[[ 27.4 -38.5 -48.5 -46.8   8.1  51.2 -14.5]
 [ 10.1 -17.5 -20.3 -14.9   4.6  17.0  -4.8]
 [ 33.1 -26.1 -27.2 -24.0 -13.4  28.9  10.0]
 [ 18.9 -23.0 -26.2 -25.4   1.2  27.8  -3.8]
 [ 15.7 -27.5 -35.7 -36.0  12.1  37.8 -16.5]
 [  8.5 -24.8 -33.0 -29.5  18.8  31.7 -20.7]]
->
[[ 10.1 -17.5 -20.3 -14.9   4.6  17.0  -4.8]
 [ 18.9 -23.0 -26.2 -25.4   1.2  27.8  -3.8]
 [  8.5 -24.8 -33.0 -29.5  18.8  31.7 -20.7]]

[[-30.6 -40.4 -40.2 -44.6 -35.5 -40.1 -38.3  46.4]
 [-26.1  -8.9 -15.2 -19.9 -25.8   3.5  -7.4  54.6]
 [ 38.4  32.4  42.2  43.7  33.6  42.8  36.2 -43.4]]
->
[[-26.1  -8.9 -15.2 -19.9 -25.8   3.5  -7.4  54.6]]

[[ 46.8  -0.8 -51.8  63.6   4.3 -30.2 -21.6  35.4  25.6]
 [-31.8  21.4  43.3 -46.5 -32.9  28.0  16.5 -31.7  -5.4]
 [-65.6 -23.8  23.4 -27.9  -2.3  47.3  52.9  -6.1 -21.6]
 [-54.2 -16.3  17.3 -36.8 -12.5  49.7  32.2 -16.8 -13.7]
 [ 45.5  35.5 -11.8  23.4 -15.0 -25.5 -46.0   8.9  26.2]
 [ 40.8  54.2   7.6   3.8 -15.4 -28.3 -43.1  -5.4  27.0]
 [ 43.9   3.5 -31.6  48.5  11.1 -39.4 -23.0  23.9  30.6]
 [ 35.5 -17.6 -40.6  42.0  23.1 -25.1   0.5  29.4  11.4]]
->
[[-31.8  21.4  43.3 -46.5 -32.9  28.0  16.5 -31.7  -5.4]
 [-54.2 -16.3  17.3 -36.8 -12.5  49.7  32.2 -16.8 -13.7]
 [ 40.8  54.2   7.6   3.8 -15.4 -28.3 -43.1  -5.4  27.0]
 [ 35.5 -17.6 -40.6  42.0  23.1 -25.1   0.5  29.4  11.4]]

[[ 10.9   6.0 -16.0  -1.3 -18.7  53.3   8.6  -7.9  14.4   2.3  -4.0  14.4
    4.3]
 [-18.6  -2.0  12.7   6.9 -18.6  18.9 -21.0  -5.6   4.5   1.4   8.6   0.0
   -3.1]
 [  6.6  -2.3   2.6  -2.8 -10.9  -1.4   0.2 -12.1  -4.5  -7.9   0.1   3.8
   -0.7]
 [  6.3  -4.9   2.7   0.1   2.8 -18.4   4.9  -8.0 -11.6  -0.3   4.7   5.0
    1.2]
 [ -4.2  -4.5 -13.2   1.2   2.5   8.7   6.9  17.7  -9.4  -1.5   0.8  -3.6
   -3.0]
 [  1.0  -4.2  -5.4   6.3  31.8  13.5   2.9 -15.4  14.7  -5.4  -5.0  -8.8
   -0.4]]
->
[[-18.6  -2.0  12.7   6.9 -18.6  18.9 -21.0  -5.6   4.5   1.4   8.6   0.0
   -3.1]
 [  6.3  -4.9   2.7   0.1   2.8 -18.4   4.9  -8.0 -11.6  -0.3   4.7   5.0
    1.2]
 [  1.0  -4.2  -5.4   6.3  31.8  13.5   2.9 -15.4  14.7  -5.4  -5.0  -8.8
   -0.4]]

[[  2.8  33.5 -17.0   7.4   1.3   8.6 -64.0 -21.5  12.4   4.2  -6.9]
 [ 11.3  20.1   4.4 -11.6  47.8   7.4  33.2  20.5   2.9  -1.6  42.2]
 [-39.8 -26.3  13.9  -5.5 -19.8  38.3 -38.1  -6.5 -15.5   6.8  -9.4]
 [  1.6 -30.8  13.9   1.3  11.2 -11.6  59.1  28.0  -4.6  -4.0  22.5]
 [ -2.1 -26.3  17.8 -21.8 -10.9  -2.1  63.4  12.1 -20.9  -4.0 -10.6]
 [-27.6 -11.3  24.9 -38.7   5.7  44.3  18.1   4.7 -28.4   3.3   1.7]]
->
[[ 11.3  20.1   4.4 -11.6  47.8   7.4  33.2  20.5   2.9  -1.6  42.2]
 [  1.6 -30.8  13.9   1.3  11.2 -11.6  59.1  28.0  -4.6  -4.0  22.5]
 [-27.6 -11.3  24.9 -38.7   5.7  44.3  18.1   4.7 -28.4   3.3   1.7]]

[[ 3.8 -5.5  0.0 -1.2  3.0  1.4 -4.2 -1.0  1.2  3.2  2.3 43.1 47.8  5.9
   0.4 -0.6]
 [ 3.8  4.6  0.0 -1.2 -3.2  1.4  5.8  0.5  0.0  3.2  2.3 -1.2 47.8 51.1
   3.5 -0.6]
 [ 3.8  4.6  0.0 -1.2  3.0  1.4 -4.2 -1.0  0.0  3.2  6.9 65.3 27.9 -1.6
  -0.8 -0.6]
 [ 3.8  4.6  0.0 -1.2 -3.2 26.4 65.9  9.9  1.2  3.2 -2.4 -1.2 -1.9 -1.6
   1.0  0.7]]
->
[[ 3.8  4.6  0.0 -1.2 -3.2  1.4  5.8  0.5  0.0  3.2  2.3 -1.2 47.8 51.1
   3.5 -0.6]
 [ 3.8  4.6  0.0 -1.2 -3.2 26.4 65.9  9.9  1.2  3.2 -2.4 -1.2 -1.9 -1.6
   1.0  0.7]]
